Each row is followed by its class.
[ 196   -2   39  -35   99   16   56  102   94  100   44  -35    7  181
  -16  -99   20   39   64  -38 -150    9    6  -65  195  112  -73   49
  121    4  -62  -88   86   -2 -112  -42 -110   72  239  -58  -78  230
  -28] : K_893
[ -58  -19  -59 -122  -15   26 -129 -114  324   33   38 -108 -111 -173
   22  -17  117   65    4  -24 -168  107 -227  127 -179    2  103  -37
  372  267  -41    2  -20  115 -165   60  -14  -86 -160  -62  230  181
  235] : K_572
[ -85  -88  -74  -36   40  248   20  111 -213  -33   78  -90  -98   89
  -86 -141  -55  -64   44   49  -72  -15   47 -153  -25  -63   34  163
  134 -194   46 -147   95 -116   -6   68  -89  169  -89 -139  -67 -104
  -28] : K_103
[  54    4    5   67  176   20    0 -140  -45   26  -99   20  -94   27
   -4   -6   91  -52  132  -94   20   60 -118 -210  -65  -18 -120   -2
 -113   85   53 -131  302   84   10  123   36  -64  273  -17  228  189
  124] : K_381
[ -71   46   45  -30  -31 -238 -112  183  345 -230  -33  146  123 -182
   53  130  -60  -17  123  348  126  -28  -80  188   67 -313  114  269
  126 -113 -120  353 -284  -67  271 -162  174 -137    5  -73 -152  -64
 -208] : K_86
[ -40   29  177   44  113   87 -175  157   21  -31   23 -129 -137  280
  -23  -99  -61   42   51 -317  -33 -326  -89    9 -165  141 -171 -108
  -17  -30   23   -3   73  -19   43   98 -191  112   57  105 -140   95
   29] : K_103
[ 191  -33  -88  -20  200  -62 -197   -5  232  -99   85   54 -111   60
    4   52    7   39  305  290  -94    5  -12  -99  210  -63 -162  214
   43  107  158  182   63    3 -104  -81 -140  -28   61 -293   21  255
  241] : K_603
[  -7    3   21  137 -101   24  -62  132 -348  -16 -166  -22  123   79
  -28  -36   39 -107 -138 -224  -18  -64   22  371  245   38  -50   44
 -154  -77   52  -93   38  -52  117 -143  181  -72  209  229 -156  199
  143] : K_422
[  27 -218  -28   33 -154  106  -75  283 -160  -21  -30   74 -190  169
   56   44  -76 -168   10   72  -97  192  137   -7  171  -85 -197 -153
  -96  -39   21   94  232 -181   69 -148 -177   72   11   53  -76  -35
  -95] : K_86
[ -71   79   54 -227  324  146 -250   -7   38   86  160 -416 -183   52
 -488 -277  268  209  268 -117 -263 -135  101 -277  -50  203  343  -17
  121  336   99 -398   14  -58  397  207   20  338   50  -45 -179 -197
  255] : K_399
[-165  110 -195   60   42  -55  200  453  -99  245  112  -52  136  207
 -131   73  -58    4   34    1   74  -22   41 -126  184    4  -38  437
  159 -169   39    3 -169 -224  155   53  292  102  -31   15 -121 -218
 -286] : K_522
[  51 -160   70  -90   92 -383 -148   -9  172   22   80  -89  230  139
  100  -94  -31  -18  -79  -70 -122   23  -35   38 -124  -56   14  225
  -80 -108  157 -181  -24 -323   74   46  -79 -177 -279  184  -98 -174
 -167] : K_381
[  99 -105   92    0 -181 -171   26  -38   25  151 -171   43    3  314
   53  203  -52 -211  -65  126  215  -26  -65  -26  143  -11 -381  -69
  -69   69  -52   17  123 -193  143  -63  185   23   66   49  -64  180
   95] : K_893
[ -90  -27  -47   54   80   97  308   22 -234   45   -9  -64 -148  149
 -177  -30 -195 -162   71   -8    0 -151   58 -119    0  -63 -222   75
   32  -42   68  168   81 -122  -94  154  145  -55 -129  -89  -19  -11
 -118] : K_893
[-190  313   85 -292 -361  187  -12   66 -488  251  -88 -414  249 -232
  410 -366  498  -39  -73  -59 -144 -136  -84  -85 -480 -100  433  155
    6 -258  -25 -137  164 -272  -54  132  392   -9  -97  157  196 -471
 -560] : K_522
[ -64  -48  -40  197  -80   41  127  207 -378 -230   57  -94 -123   86
  135   38   -3 -127  -48   70 -279  -29   53  -74  -20 -151   85   30
  -64 -105   36 -143  -11   49  -62  -17  133 -150 -147  -49  -75 -206
 -148] : K_86
[-153 -180  110   -3 -248  129  -13  333 -611  266 -144  104  198  217
 -321  -41  -66 -112 -143  -96  156  191   51   75   39  146 -128 -123
  -84  -75 -129 -253   17  -65   61 -158  132 -156  245  142 -131   22
 -155] : K_381
[ 159  -50  -16  -11   40 -176 -214   13   15  114  -70  131  103  116
  -77  167 -105    7   35  173  185  110   53 -137  178   76 -224  310
 -175   42  109 -204   15   -1   36 -179  -66  -55  135   43  -63  -98
  -70] : K_399
[ -80    2   92  119 -127 -261   83  301 -150  179  -13  -26   92  -39
   79   16  -32  -24   54  161 -257 -105  196 -147  161   20  -47  -97
 -142  -85   73    0  -70 -210   81  -95  109 -171 -171  193   -9 -173
 -115] : K_349
[ 103  -71 -146   -8  196   78   10  333 -142  -12   11 -281  176  308
  -60 -184  -80  -13   92 -132   31 -102  -25  -56   -6  -67  110  111
    6  -86   13  -24   16 -213  -64   -4   19   39  112 -132 -161   -1
   77] : K_572
[  25 -106  -23  -57    7   26   22   37  -88   77  105  -40 -114  123
 -116   23   48  -20  -31  130   82   17  115   64  150    6  -48 -175
  237  200   83  -60  -31   68   20   26  327  -81   62   70 -138  190
  255] : K_603
[ -70   28   53  334  251 -218 -235  -69  330  -94    9  -86  -87  244
 -164  -52  124   94  -17 -275 -311 -154  -93  -13  -20  -24  -74    5
  100  270  183  -36  165  115   14   38  291 -268  223  131  -24 -132
  364] : K_349
[-143   89  -29 -142   34  -36 -252 -145  262 -100   80 -169   77  108
    0  -63  -60  204 -110  279 -111  -93 -101   71 -149 -134  316   23
  -38  -97   22 -397  -48   98  159 -195   91  163  160   13   46 -175
   76] : K_572
[-199   91   22  115  141  280 -199  191 -315 -517  -62  106   58  -71
 -241  -50   41 -145   36 -205  142   47   57   58 -188 -315  346 -126
  -84   23  -18  115   88  -78   87 -214    4 -169  163   22 -216 -201
  -16] : K_86
[ -76  -57  190  -99  -23  255  -39  -48 -282  104 -169   31 -130  188
 -349  -20   60  -63  116   60   19 -152   79  -26    7   64 -314 -225
  -95   19   -5  202  222    6  -52   32   64 -104   63  -81  -29   26
   97] : K_399
[  -6  -18  -12 -108  -56 -160 -126  322  391   87  -11 -192   -8  -63
  250 -105   92  128 -202  224  -35  -28  -36 -104  -82 -230  386  -28
  -69    1   46 -168  101  -58 -112  -21  -47  296  -87    1  256 -127
 -148] : K_422
[ -97   91   -2   55 -125  -68 -219  133   99  329  106  -42 -112  229
 -485 -141  -88   17   52 -113 -178   24  -40  -81   52   52 -108  180
  244  130   80   86  124  -59 -162  -26  147 -192  114  -79    2  -72
    7] : K_422
[-105   47   89  129   35   77  -15  155   42 -122  136   28 -228   90
 -163  148   57  -39  145 -219  -21  -21   32  -87  -49   77 -141  246
  207   87  -76   75  -46   81   55  178  -54   20 -214  -81 -160 -207
 -113] : K_349
[  13   66  179  297  326  438   17  218 -248 -193  232  164 -214 -391
  -12 -184   59  -32   43  -92 -311  180   86 -251 -235  278  243  136
 -113  359  -74 -172 -190  213  264  201 -380 -428  128  -97   43 -239
  410] : K_86
[ -84   94   66  178  -26   97   53  272 -151   63   66 -119 -269   22
 -208 -158 -115   72   59  -35  113 -103  258 -266 -103  130 -109   31
  -45   32  129   19  128  -59   45  122  -73  286 -129  -35 -120 -179
  109] : K_86
[   2   18   58  122   11   14  -22 -181   -3 -373  -51  112 -167  164
  228  151  -74 -112  -96  193   79  -59   47  101   77 -164 -188  -44
 -357  100  -82   53  -46  -48  156  -83  -27  221  157  -54  -46  -12
  -12] : K_572
[ -53  -55 -243 -155  -90   18  -72   88   89  407  -18 -172   24  232
 -314   -8 -141  -36  280 -108  127  202  -66   -8   72   65    5  102
  207  -17  -92   -6  146  -69   34   41   34  118  158 -153 -103 -188
 -406] : K_572
[  26  -40  106   36   80   11  -83  -26   98   70   85  290  176 -139
 -267   50   -1  -76   60 -315   76   41   26  -26   -6  -26  -30  320
   92 -196 -152  107 -180   49  239  -28  -57 -323 -174   62 -117 -330
  -34] : K_349
[ -27 -105 -129 -201  212  -21   27 -538  429   96  -47  144   11  275
 -481   53    6  129  268 -108  259  390  -97 -136 -428   42 -431  -47
  303   15  -20  -83   83  282  134    8    6  -39   25 -181   76   -1
  -76] : K_893
[  50 -110  -73  -51 -204  172  101  -21 -433  267 -104 -276  -86  285
 -139 -333  -95  -76   -2 -157  -38 -114  124  103    9  105 -269  -62
  -44 -155   43  124  282  -62 -159  -65   53  209   20 -158 -174   81
   58] : K_572
[-169   74  349  -27  -27  -18  -54 -249   71    1  122  158 -321 -160
 -323  -28   52 -105  154  -84  -98 -320  -52 -334 -255   50 -172   69
   86  -38   29  -25  117  -26   59   88  166 -222 -323   64  139  -98
  268] : K_603
[-222  -35   99  -12  190 -209 -452 -210  -63 -391   27  441 -134  -81
 -899  -15  195  -38  257 -161 -108  153   61 -442  232  170 -192  298
 -111  103  261   89  -91 -250  255 -110  208 -269  -39  135  -75 -255
  134] : K_399
[ 181  -62  265  -28  -25   63 -150   81  101   48  -42   45  -26   69
  118  -55  137    0   99   73  -18 -109  -29  165  -26 -117 -157  -22
 -118 -146  -73 -132   86  106  107  -86   81 -212  150   42   70  201
  243] : K_381
[ -59  108  -56  -64  -83 -195    4  296 -181  215   33  -42  122  198
 -343  -78 -258   27  -38   17   90   64  101  -79  -86 -162  115   48
 -189 -175   48  -62  207 -199   63 -268   74  -54  123  110 -123 -321
 -260] : K_572
[ -65 -177 -134  -52 -141  -37 -115  -50   51  346  128 -176   80  -66
  -98 -242   15  -49  132 -181    0  353  -51    9  -83   60  147  105
  245  -31  -95 -529 -126 -167  253   30  288   14  157  180   80  -72
   56] : K_86
[ 306  164  186 -115   24   93 -133 -158  164 -133 -212   31   64   -4
  252  209   65   77 -142  191  238   27  -73  116 -114  -76 -120  -60
 -158  123    9  -16  219   64 -211   72 -325  -10   27    6  143  277
  161] : K_399
[  32  -76   59  -34   -6  233  201  289  -58  -79   52  216  -19    6
  285   34  -32 -174   73  205  127   17  103  -71   12 -136  -31    1
 -184 -262 -101  201  -38 -144  125  -47   56 -148   65    2   42 -138
 -159] : K_86
[  30   23   88  105   39  145 -114   93   59   46   34  -93 -217  238
 -192   22  -85   37  268 -101 -166 -307    2 -309  109  253 -254  146
  -28   39  118  107  112  -28   73  106 -166  199 -105 -218 -108  -12
  249] : K_399
[  63   83 -161  123   21  149  -28 -105 -310  -70  -55 -135   14  140
 -241  -48 -142   82   36 -408 -144 -365  -89 -219  197  118 -254  292
  185 -199  245  182   83    0   36  151  171  128  -30  136  -37  131
  209] : K_603
[ -78  101 -121  105  252 -221  -33  145  206  -54  144 -121  -55  163
    9   81 -208 -124  247  287 -201    2  -18 -210  196 -243    5  204
   44  116   52 -112   22 -340  159  -61   77  -61  234   -5   12   24
   -4] : K_522
[ -61  -14  -23   28  -17  -42  -61 -115 -291   55  -64 -133   94   42
 -203   -1  -28 -186   57 -205  116   82   33  119   68  148  -92   55
  -56   36  -39   51  -10  -83  -13  124  -53 -168  -77   69  -95   50
   64] : K_399
[ -54  -19 -162   19   73   33  128   65 -152   98  -69   58   -3 -305
 -284   77  207  117   58  -89   52  203    9    8  164   15  100   10
  168  121   56  168  -46  138   68  270  229  -30  -67    6   57  -43
    5] : K_522
[-139   11 -179  195  101 -190   58 -193  167  240  -60 -112 -104  214
  -33   23  -38 -151    9  112  -18   12   69 -149  202   35 -115  248
  -52   53  175 -397  159  -52  217   71  219  133   41  -45    3 -149
   23] : K_103
[  98   31   69  155  168 -240  -73 -142  178  131 -118  192   62  -52
   57   85   26 -115  165  255   72   24    3 -190  111   21 -312  243
   -8 -141  192  -20  164  -21  -25  101  -46 -357   10  -60   72  103
   71] : K_422
[-155   56   48   84 -120   39   79  262 -194   14  -22 -148   -1  208
  145  -36 -114 -186  -40   83  198   -1  134  -49    1 -228 -131   59
 -150 -150  -56  -83  185 -385  100   22  -46  336  -27   74  103  224
   -4] : K_381
[  27 -132  -29   89   57 -228 -162  305  184   23  -24  -93   93  296
 -169  -95  -77  -30  -34  132 -264   11  -35  149  232 -215  160 -219
    1   12   21 -159 -140 -234  169 -187  131  -94  192  -13 -242  -27
  -59] : K_893
[ -69  -62  -95 -141  -56   79  -15  296 -226  -88 -136  -46  254  264
   59  168   74   59   23  147  112  166   61  -61   75  -39   69  195
 -171   89  -67  -90   79  -62   46 -156  -46  245  119  -96  -23 -114
 -370] : K_103
[  37 -114 -138  111    6  124  222  186  -84 -131   67  -64  -33   -2
  414  132 -151 -119   57  198   30  104   89 -146   -5   10  106   99
 -186   35   34  -84   48 -150  100   44 -276  277 -152 -163  -41 -198
  -63] : K_893
[   6  -82   66   31    7  253  138 -319  199  389  126   -3 -284  112
  102 -213  102 -287 -139 -482   17  104 -151  148 -257  302 -218 -169
  279   90 -133  102  221  135 -305  395 -191 -268 -107  -84  123  173
  223] : K_103
[ -48  229  -46   11  -30  133  209  -18 -363   12   66  120  -50    1
  -62   11  188  114 -390 -116  -56 -123   64 -165 -138  -41   62   92
  -30 -155  111  118   77  254 -157  -22  138   58 -146   31   26 -347
 -140] : K_399
[-279  -41  -97  333  -65  138   -8  204  -81 -361   54  -54 -266  215
 -144 -164    1 -124 -114 -196  -53    1   55  -77 -128    6   22  209
   95  -76  193 -269 -100  -12   79   38  291  114 -184  -81 -184 -289
  -39] : K_603
[ 215 -246 -225  263   83   61   55  192  286 -252  137  -51 -180  -39
  202 -371 -312   57  278 -216 -281  -74  120 -357   14 -126   66  -23
 -138  183  107  196 -238   23  172 -259   34  252  199 -212   38  -21
  163] : K_422
[-170  167   40  217  112  109    4   21   10  127  -51   44 -117  243
 -418   85  214  -34  -54 -144  -86  -90  -17 -120   68   86 -155  180
   70 -122  -64   16  349  316   52   77   90 -204   83  -57   83 -274
  267] : K_381
[  10   63   -9   -1 -156  -88   35   64 -127  313  117  -51   22   16
   63  -61  -89  -85 -120  105   14  -11  113   39  100  -98  194  -89
  -25   10   94 -166   38  -86   -4  -27  233  -94   47  109  -64  -28
 -123] : K_603
[-155  -58   37   83 -103 -107  -32   22 -107  -84  -43 -332  247 -140
  267 -180 -189   75   -9  -86  -40   66 -141  393 -202  -82  343   -9
 -102 -174   -4 -379 -208 -127  136  218  -75  230  -52   19  -41  338
 -129] : K_349
[-108  -65   95  -44   44  -40    8  247 -209  183  172  -97  134 -164
   27 -110  149    6  105   -9   85  123   99  223 -175   58  157  203
  -69  -64  -61 -147 -198 -143  211  158   74 -173 -158  118  -62 -194
   15] : K_86
[ 137  -31  -81   -9  -63 -160   32  116  228  159  -39  217  223  160
   46   -8  -57   58 -369  204   93  -25  -58 -471  145  -91  126   53
  -44 -180   73    7 -138 -107   94  -56   84  146  -20 -139   13 -188
 -112] : K_103
[ 153   91  -36  109  134  126  -14  168  -83 -175   -6  -16  -68  142
  151  -93   14  -85 -217  -40 -172 -130   17 -109   97  -71   10   77
  -83  -68  221 -138   25  -90   37  -23    3 -105    1   83  -50   32
  121] : K_381
[ -19   -3 -261   27   93  165   97 -134 -185  -14 -121 -176  -12  324
 -269  115 -127   56   26   28 -102 -121   46 -133  149 -271  -79  -96
  124   47   98 -126  159   -4  -30   27  298  188  153   -2   22 -148
 -138] : K_603
[  27  166   91  -30 -135 -104   25  134  -14  194    5 -203  -56  -71
   56 -149  226  -22 -103 -111  -77   25  -76   60  -88  108   72  136
  209  -86  -45 -182   21   95 -252  130   19  -61 -166    3   63  215
  -71] : K_399
[  89 -142  -14  -97    9  -40  -78 -146 -207 -110  -27   65  298  167
   85  204 -241 -123  -61  -58   11   -9  -49    1   86 -185   60   36
 -214  -37  104 -219   76 -323  -43 -109  -63  -96 -112  127  -66   46
 -119] : K_572
[ -34 -178  188   43  -84 -170   83  -31    0    7  -34   52  -89  105
 -204   65  -72 -101  166   41  -71  -94   -7  213  125  -44 -216  225
  -77  -22  -92   77  139  -32  -66  -14  141 -156  -80 -129  -94   51
   79] : K_103
[  27   67  -16  144  156  -45  141   75  -92  195  175  -32  -47  -48
   46  -63   11  -16  250 -124   59  -27  -12 -265  -21  154 -109  227
  114    4  120  -31  -31  -78  129  276   73   25    3  -35   -3  175
  107] : K_893
[ -97  -65  -31   45  -79   78  237  368 -413  -53  -10    4  -53  -14
   91  -90   -4 -119 -123   34  -41  247  109  165 -123    6  -57  -37
  -87  -59   -4   49   13 -145    6  -36  -36 -115  -58   90  -39   11
  -99] : K_86
[-158   38  152 -135  166   11  139 -138 -107 -177  -43   70  -34   -9
 -189  129 -138 -145 -186  458   36 -107  112 -215  -79  -72  109   46
  -79   63  141 -185  136   18  119  -17  102 -336 -165   50  -76 -238
    5] : K_893
[  40   62  -98  225 -165   57  -91 -208   79 -183  -85  150 -172  177
  397  253  -51 -202 -273  134  123  -24  -14  104  244 -151 -259   30
  -93  -11  179 -193  130 -131  176 -187  150  306  105  108 -108   70
  205] : K_522
[ 151  137  249  108  -98   12   90   -4 -440 -149   54  204   49  -50
  320  -12  104 -213 -189   32  118   -7  135   -2   59  -46 -140  389
 -188 -251  176  -62   50 -145  156  164   41 -167 -184   87 -163  271
  -37] : K_603
[ 166 -200  -54 -190 -115  185 -240 -462    2  260 -140 -121  281  -31
  396   65  319  -52 -138 -221  590  374 -134  543 -128  222  187 -470
 -150  440 -254 -245  223  257 -142  -11   88    8  633  221  201  242
  507] : K_422
[  78   36  -27 -252 -135  192  183 -354 -227   75  -81  117  239 -126
  129  -26   70 -151 -310   68  186  266   68   23  -47   32   34   35
   89   21  108  -30   89  -28 -133   14   16 -167 -234   22   91  304
   34] : K_893
[   1 -212    6  215   35 -127   64  435 -158  137  -46 -172 -112   97
  -58 -162   81 -121  -12 -132 -101  265   58   33   91   98 -273 -105
  179  159   44   51    1 -304  210  306 -174   90 -170   54  -90  394
  223] : K_893
[ -33   11  121  -23   -4   -7  -11  287 -103  -64  -25   85 -284 -316
   -2 -100  183   49  -41  215 -128  127  -60   57 -225  -81  -12  -49
  174  140   36   95   61   65  -14  -50  -39  -85  -26  -53   25  161
  118] : K_86
[  -8  246 -276  117  132  230   16   28   50  108   12  -59   34   11
  234   24  140   42   95  -63   90  -22  -89   60 -200   12  -58   84
  196 -112  141   -8  -43   66   -4   14  -17   62   36  -90   70  -57
  123] : K_422
[   7  246  -91 -103  148  266    0 -363 -319 -233 -213   44  -40  -81
 -281  213 -288   15 -228  339  173   25  123 -120  -35  -54  -66   22
 -166  190  310 -110  118  105   96   91 -140 -148 -162   30   28  -10
  126] : K_572
[-268 -124  -42  280  221 -326 -215  112  -13 -208 -112  160  284  132
  -39   41 -107 -134 -252   64 -195  -82   74 -169   40 -103  194  149
 -442 -127  -39 -347 -351    9  323 -474 -291   55 -117 -138 -279 -607
 -367] : K_349
[-106  219   47  -93  -59  114   35   69 -263   83   -7  137  -26  123
  -56  126  160   87 -140   48  320 -191  114 -227   12   30 -322  212
  -15 -155   84  190   91  -59  158  -46   99  460  -92   42  -75  -34
  -11] : K_522
[ 131   14  131 -102    0  142  142 -237 -431  -87  -53  218   83 -153
   48   88  108    6 -182   27  253   70   49 -106 -155  150 -143  150
 -300 -112  132  -40  -78   66  -32  245   -4 -170 -243   52   86  -39
   33] : K_399
[  72  -87   18 -147 -146 -163  -40 -245 -121  170   84 -167   -2  -50
 -332  -38 -472   20   80  220 -156  147   41 -190   42  113  107    8
  -47  256  -21 -334   54  -55 -108  -56 -203  -49   26  -87   -3   40
   33] : K_381
[  38   12  -95 -145 -192   67  180 -144 -140  -38   29   23   40  142
  326  162 -269  -33 -136  252  215   12  113  -32  -11 -184    3 -104
 -245   -2   93   76  113 -100 -170  -69  -75  285 -114  -79   63  112
 -236] : K_103
[ -26  108  -92 -144   39  221  143   61    6  -22   74 -140  -12  171
  -79    1  -48  219   51   25 -134 -138  -32  -66   18  159  168  139
   63  103  126   68   40  179 -180  101   88  152   56 -228    6   38
 -102] : K_422
[ -98   64  -35   19   83 -357 -278  -34  118   79  -56 -163   55   24
  -28   70   76  104  -73  -12 -165   73 -207  -59  -36    8  148  -89
  -67  174   69 -229  120   59  155  -18  -86   67  118  132  142  196
  119] : K_86
